Here is a tiny trained network, its code and every weight. The questions are about switching its units off for an input and a class, where a switched-off unit gives its printed mean instead of its output.

import numpy as np


def w(rows, s, z=0):
    codes = np.array(rows[::2]) - 128.0
    scale = np.full(codes.shape[1], s)
    scale[-1] = z or s
    return codes * scale


def norm(h):
    return h / np.sqrt((h * h).mean(-1, keepdims=True) + 1e-5)


def f(y):
    return np.maximum(y, 0)


def log_softmax(a):
    a = a - a.max(-1, keepdims=True)
    return a - np.log(np.exp(a).sum(-1, keepdims=True))


def net(x, mask):
    res = np.array(x, float).reshape(1, 4) / 4 @ E
    u = 0
    for l in range(3):
        y = f(norm(res) @ A[l][:, :-1].T + A[l][:, -1])
        res = res + np.where(mask[u : u + 8], y, B[l][:, -1]) @ B[l][:, :-1]
        u += 8
    return log_softmax(norm(res)[-1] @ U[:, :-1].T + U[:, -1])


A, B = {}, {}
E = w([
[136,76,134,155,143,124,140,120,149,109,114],'x0',
[96,122,136,100,125,162,225,150,140,166,97],'x1',
[97,126,104,128,74,111,147,132,139,53,165],'x2',
[102,162,143,135,180,136,162,1,115,112,108],'x3',
],0.0076)
A[0] = w([
[147,120,123,159,128,110,93,147,142,147,175,75],'0.n0',
[123,129,176,89,96,180,183,144,149,162,85,85],'0.n1',
[148,137,139,144,167,102,108,149,125,147,60,2],'0.n2',
[139,254,136,81,126,145,105,171,70,159,140,69],'0.n3',
[138,85,124,86,137,112,131,176,104,164,107,113],'0.n4',
[162,123,130,129,160,160,87,155,116,192,98,34],'0.n5',
[99,115,111,140,83,118,123,154,149,118,159,122],'0.n6',
[175,45,155,211,170,111,145,145,172,128,106,86],'0.n7',
],0.0079,0.0042)
B[0] = w([
[129,164,113,72,168,168,123,138,138,129,135,200],'0.n0',
[145,101,58,111,228,120,170,164,137,115,177,249],'0.n1',
[177,138,174,133,90,113,161,72,151,133,170,160],'0.n2',
[63,66,102,253,83,105,113,111,59,92,58,240],'0.n3',
[91,166,179,93,135,159,79,147,138,142,110,228],'0.n4',
[160,123,183,162,60,116,135,74,191,129,195,219],'0.n5',
[132,169,170,129,142,159,110,117,165,127,103,230],'0.n6',
[45,106,83,212,73,113,107,111,36,107,69,252],'0.n7',
],0.0075,0.0041)
A[1] = w([
[83,162,110,130,73,115,141,160,157,62,148,53],'1.n0',
[126,125,131,81,81,105,156,130,173,75,190,4],'1.n1',
[109,178,137,131,170,121,154,92,166,133,175,34],'1.n2',
[171,96,156,119,144,123,104,117,97,254,98,103],'1.n3',
[84,171,154,146,194,172,93,90,146,123,70,88],'1.n4',
[207,101,117,157,129,87,50,119,109,126,153,28],'1.n5',
[127,126,135,130,175,152,149,126,125,189,58,87],'1.n6',
[156,53,32,118,202,46,101,137,103,146,176,7],'1.n7',
],0.0072,0.0038)
B[1] = w([
[146,44,137,195,92,58,162,36,126,188,147,251],'1.n0',
[183,146,200,197,122,57,188,86,77,175,165,165],'1.n1',
[168,71,184,79,107,133,31,182,140,80,74,180],'1.n2',
[138,73,146,145,47,19,209,75,101,68,171,222],'1.n3',
[73,166,194,79,103,184,38,118,157,51,156,251],'1.n4',
[79,98,89,130,171,72,191,173,109,187,180,234],'1.n5',
[155,86,72,123,88,101,145,122,141,101,176,224],'1.n6',
[101,254,183,144,95,210,149,133,223,96,158,156],'1.n7',
],0.007,0.0031)
A[2] = w([
[98,123,173,185,111,132,54,111,111,100,156,167],'2.n0',
[152,99,130,204,125,122,213,103,116,80,75,134],'2.n1',
[224,96,177,125,107,108,149,68,107,167,163,116],'2.n2',
[192,121,139,121,85,136,121,234,173,146,81,102],'2.n3',
[132,69,129,153,94,67,98,155,166,159,194,128],'2.n4',
[176,168,69,160,231,80,74,115,104,146,167,85],'2.n5',
[188,107,132,126,52,121,73,193,120,172,88,111],'2.n6',
[254,88,47,54,132,184,59,111,121,186,48,2],'2.n7',
],0.0068,0.0088)
B[2] = w([
[166,112,115,103,145,169,185,208,146,172,113,255],'2.n0',
[165,161,127,139,107,106,31,172,105,183,147,210],'2.n1',
[134,247,126,138,46,100,111,170,194,132,136,168],'2.n2',
[163,144,131,71,197,121,64,19,107,96,146,154],'2.n3',
[103,167,156,98,179,165,156,60,151,111,88,217],'2.n4',
[120,3,13,19,161,62,254,182,138,160,174,140],'2.n5',
[152,124,150,126,150,144,101,25,62,39,116,169],'2.n6',
[139,90,113,116,39,148,53,181,103,75,17,128],'2.n7',
],0.0077,0.0096)
U = w([
[207,180,206,194,34,40,149,57,193,176,201,25],'0',
[172,127,193,29,190,199,66,30,110,33,78,99],'1',
[130,71,28,50,213,96,246,194,158,205,189,37],'2',
[24,83,59,229,52,88,67,92,6,87,28,141],'3',
[152,208,150,99,114,205,74,233,201,171,108,252],'4',
],0.012,0.0025)

Each question gives the input, the list of numbers given to net, and the class t.
The units are the neurons (one row each of A and B). Each row of codes is followed by its name. A weight is (code - 128) times the scale printed after its matrix; where a second scale follows, it is the last column's (A, B and U).
mask holds one flag per neuron, layer by layer. A switched-off neuron (its flag False) gives its mean, the last column of its row in B, instead of its output. The means were averaged over made-up inputs and are rounded, as every weight is.
A unit's drop is (log p(t) with every unit on - log p(t) with that unit switched off) / (log p(t) with every unit on - log p(t) with every unit switched off).
The circuit of an input: a set's keep is (log p(t) with only the set's units on - log p(t) with every unit switched off) / (log p(t) with every unit on - log p(t) with every unit switched off). Starting from the 12 units with the biggest drops (on a tie, the unit counted first), units are removed one at a time, each time the one whose removal leaves the highest keep (on an exact tie, the one counted first), for as long as the keep stays at least 0.8.
units of the circuit, in order: the units of the circuit, biggest drop first
k most important neurons: the k neurons with the biggest drops, biggest first
top k neurons in layer l: the k neurons of layer l with the biggest drops, biggest first
drop when u is switched off: that unit's drop, to one decimal
input [5,-7,-4,-6], class 2: units of the circuit, in order : (1.n5)
input [-7,-8,2,-7], class 2: units of the circuit, in order : (1.n5, 2.n5)
input [4,-8,8,5], class 0: 2 most important neurons : (0.n7, 0.n1)
input [-4,7,6,6], class 2: 2 most important neurons : (0.n5, 0.n1)
input [3,7,5,6], class 2: top 2 neurons in layer 0 : (0.n1, 0.n6)
input [6,-1,1,5], class 3: 2 most important neurons : (0.n7, 2.n4)
input [-4,-5,6,-6], class 0: 4 most important neurons : (1.n0, 1.n1, 0.n4, 0.n7)
input [0,-7,-6,0], class 2: 3 most important neurons : (1.n5, 2.n5, 1.n0)
input [5,0,7,6], class 0: 2 most important neurons : (0.n7, 0.n3)
input [0,-2,-6,-6], class 0: 4 most important neurons : (0.n5, 1.n3, 0.n2, 2.n2)
input [3,-8,8,0], class 0: 3 most important neurons : (1.n0, 1.n1, 0.n1)
input [8,7,-1,-6], class 3: top 2 neurons in layer 2 : (2.n0, 2.n5)
input [-3,-1,-1,3], class 4: 3 most important neurons : (2.n0, 0.n7, 2.n6)
input [-7,-6,3,3], class 3: 2 most important neurons : (0.n3, 0.n1)
input [7,-6,-6,-4], class 3: top 3 neurons in layer 0 : (0.n7, 0.n1, 0.n6)
input [-8,-1,-1,6], class 3: units of the circuit, in order : (0.n3)
input [-8,6,-1,6], class 3: 3 most important neurons : (0.n3, 2.n0, 2.n4)
input [8,6,-4,-8], class 1: 2 most important neurons : (2.n3, 0.n3)
input [-3,0,3,3], class 4: top 2 neurons in layer 0 : (0.n7, 0.n5)
input [5,0,6,1], class 0: 2 most important neurons : (0.n3, 1.n0)
input [2,3,-3,-4], class 1: 2 most important neurons : (0.n4, 1.n0)
input [-3,3,7,-8], class 1: top neuron in layer 1 : (1.n3)
input [2,0,7,-7], class 0: 2 most important neurons : (1.n0, 1.n1)
input [-6,-8,3,7], class 2: top 2 neurons in layer 2 : (2.n5, 2.n0)
input [2,0,3,3], class 4: top 2 neurons in layer 0 : (0.n5, 0.n7)
input [-7,-3,3,-7], class 1: drop when 0.n7 is switched off : 0.5
input [6,-6,6,-8], class 1: top neuron in layer 2 : (2.n4)
input [2,-4,8,-2], class 0: drop when 1.n0 is switched off : 0.1
input [-6,-1,4,-1], class 3: drop when 0.n3 is switched off : 4.9
